Below is a small trained network, with its code and all its weights. Each question gives an input and a class and asks what happens when units are switched off, that is, made to give their printed mean instead of their output.

import numpy as np


def w(rows, s, z=0):
    codes = np.array(rows[::2]) - 128.0
    scale = np.full(codes.shape[1], s)
    scale[-1] = z or s
    return codes * scale


def norm(h):
    return h / np.sqrt((h * h).mean(-1, keepdims=True) + 1e-5)


def f(y):
    return y / 2 * (1 + np.tanh(0.7978845608 * (y + 0.044715 * y**3)))


def log_softmax(a):
    a = a - a.max(-1, keepdims=True)
    return a - np.log(np.exp(a).sum(-1, keepdims=True))


def net(x, mask):
    res = np.array(x, float).reshape(1, 7) / 4 @ E
    u = 0
    for l in range(3):
        y = f(norm(res) @ A[l][:, :-1].T + A[l][:, -1])
        res = res + np.where(mask[u : u + 12], y, B[l][:, -1]) @ B[l][:, :-1]
        u += 12
    return log_softmax(norm(res)[-1] @ U[:, :-1].T + U[:, -1])


A, B = {}, {}
E = w([
[239,182,204,64],'x0',
[129,127,130,126],'x1',
[129,128,127,131],'x2',
[130,127,132,127],'x3',
[111,30,250,122],'x4',
[131,125,126,128],'x5',
[94,118,89,12],'x6',
],0.0015)
A[0] = w([
[107,102,168,168,124],'L0N0',
[186,193,169,125,101],'L0N1',
[223,87,201,85,28],'L0N2',
[131,171,91,43,92],'L0N3',
[122,128,124,121,127],'L0N4',
[118,131,139,127,145],'L0N5',
[59,167,2,181,80],'L0N6',
[196,185,170,124,94],'L0N7',
[243,48,244,62,1],'L0N8',
[102,122,100,35,177],'L0N9',
[111,79,164,113,139],'L0N10',
[112,122,109,80,141],'L0N11',
],0.0037,0.002)
B[0] = w([
[139,90,168,139,152],'L0N0',
[151,133,70,139,162],'L0N1',
[84,198,79,153,148],'L0N2',
[172,117,162,85,158],'L0N3',
[127,130,132,118,128],'L0N4',
[126,115,125,128,144],'L0N5',
[40,213,224,131,252],'L0N6',
[150,141,59,142,162],'L0N7',
[4,224,81,158,218],'L0N8',
[130,104,141,38,229],'L0N9',
[92,85,133,133,161],'L0N10',
[126,123,133,88,156],'L0N11',
],0.0033,0.0011)
A[1] = w([
[97,135,124,201,123],'L1N0',
[96,121,129,199,120],'L1N1',
[201,146,130,143,107],'L1N2',
[105,116,124,173,134],'L1N3',
[80,148,132,235,89],'L1N4',
[83,143,168,93,72],'L1N5',
[115,24,160,3,1],'L1N6',
[239,137,153,190,63],'L1N7',
[121,49,141,150,117],'L1N8',
[157,201,79,123,130],'L1N9',
[119,124,113,152,130],'L1N10',
[115,147,120,170,99],'L1N11',
],0.0047,0.0025)
B[1] = w([
[176,150,188,106,204],'L1N0',
[187,138,177,74,196],'L1N1',
[115,119,76,162,120],'L1N2',
[179,132,155,81,167],'L1N3',
[221,168,213,108,252],'L1N4',
[82,152,71,114,142],'L1N5',
[128,171,111,252,205],'L1N6',
[24,144,7,125,134],'L1N7',
[140,78,140,96,141],'L1N8',
[129,39,156,181,213],'L1N9',
[154,133,152,114,137],'L1N10',
[141,146,167,137,136],'L1N11',
],0.003,0.0013)
A[2] = w([
[218,151,146,162,1],'L2N0',
[130,126,129,126,133],'L2N1',
[128,129,130,128,124],'L2N2',
[122,159,102,88,93],'L2N3',
[189,136,99,74,63],'L2N4',
[131,148,122,119,117],'L2N5',
[72,72,146,96,61],'L2N6',
[92,161,107,113,84],'L2N7',
[156,114,77,193,34],'L2N8',
[119,109,103,143,144],'L2N9',
[104,1,166,126,133],'L2N10',
[25,132,130,91,45],'L2N11',
],0.0059,0.0018)
B[2] = w([
[1,140,127,105,181],'L2N0',
[132,128,128,125,131],'L2N1',
[126,129,129,127,127],'L2N2',
[126,76,155,110,164],'L2N3',
[175,59,140,113,129],'L2N4',
[120,103,143,139,139],'L2N5',
[104,181,36,180,175],'L2N6',
[83,74,169,103,155],'L2N7',
[114,161,47,137,95],'L2N8',
[163,149,109,134,120],'L2N9',
[164,15,65,192,245],'L2N10',
[6,133,69,77,250],'L2N11',
],0.0032,0.0012)
U = w([
[147,234,241,170,252],'0',
[18,154,110,48,229],'1',
[191,22,202,195,55],'2',
[77,36,37,193,48],'3',
[189,208,2,208,25],'4',
[218,99,93,29,79],'5',
],0.0098,0.0013)

Each question gives the input, the list of numbers given to net, and the class t.
The units are the neurons (one row each of A and B). Each row of codes is followed by its name. A weight is (code - 128) times the scale printed after its matrix; where a second scale follows, it is the last column's (A, B and U).
mask holds one flag per neuron, layer by layer. A switched-off neuron (its flag False) gives its mean, the last column of its row in B, instead of its output. The means were averaged over made-up inputs and are rounded, as every weight is.
A unit's drop is (log p(t) with every unit on - log p(t) with that unit switched off) / (log p(t) with every unit on - log p(t) with every unit switched off).
The circuit of an input: a set's keep is (log p(t) with only the set's units on - log p(t) with every unit switched off) / (log p(t) with every unit on - log p(t) with every unit switched off). Starting from the 12 units with the biggest drops (on a tie, the unit counted first), units are removed one at a time, each time the one whose removal leaves the highest keep (on an exact tie, the one counted first), for as long as the keep stays at least 0.8.
units of the circuit, in order: the units of the circuit, biggest drop first
unit that matters most: the unit with the biggest drop
k most important neurons: the k neurons with the biggest drops, biggest first
k most important neurons of layer l: the k neurons of layer l with the biggest drops, biggest first
drop when u is switched off: that unit's drop, to one decimal
input [2,-3,-5,7,0,-2,-6], class 4: units of the circuit, in order -> L0N6, L2N8, L1N2
input [7,7,1,7,0,7,-3], class 4: units of the circuit, in order -> L0N7, L0N1, L1N7
input [-2,0,7,3,7,4,7], class 3: unit that matters most -> L2N10
input [3,-3,2,-7,8,-1,2], class 1: units of the circuit, in order -> L0N8, L2N11
input [-7,-6,3,2,-7,7,0], class 0: 3 most important neurons -> L0N6, L1N4, L1N7
input [0,-1,-8,8,6,-6,5], class 3: 3 most important neurons -> L0N6, L2N10, L0N10
input [0,-7,3,-8,4,-8,3], class 3: 2 most important neurons of layer 0 -> L0N6, L0N10
input [3,0,-5,8,-3,0,-7], class 4: 2 most important neurons -> L1N7, L0N6
input [3,-2,1,4,-2,-8,-8], class 4: 2 most important neurons -> L1N7, L0N6
input [-6,0,-6,7,2,4,-6], class 2: 2 most important neurons -> L0N8, L2N10
input [-3,5,4,3,1,8,-2], class 2: 3 most important neurons of layer 0 -> L0N8, L0N2, L0N0
input [-8,-4,-7,7,-5,-3,1], class 1: 2 most important neurons -> L2N11, L1N6
input [4,3,-6,7,3,1,1], class 1: 2 most important neurons of layer 0 -> L0N8, L0N6
input [-2,2,4,-7,-6,-8,-8], class 0: unit that matters most -> L0N6
input [6,5,-6,7,8,-2,1], class 1: 2 most important neurons -> L0N8, L2N11
input [5,7,-5,5,7,-6,6], class 1: drop when L0N8 is switched off -> 1.6
input [-6,2,2,4,-1,1,-3], class 0: drop when L0N6 is switched off -> 0.2
input [7,-8,5,-1,-1,-3,-7], class 4: drop when L1N7 is switched off -> 0.2
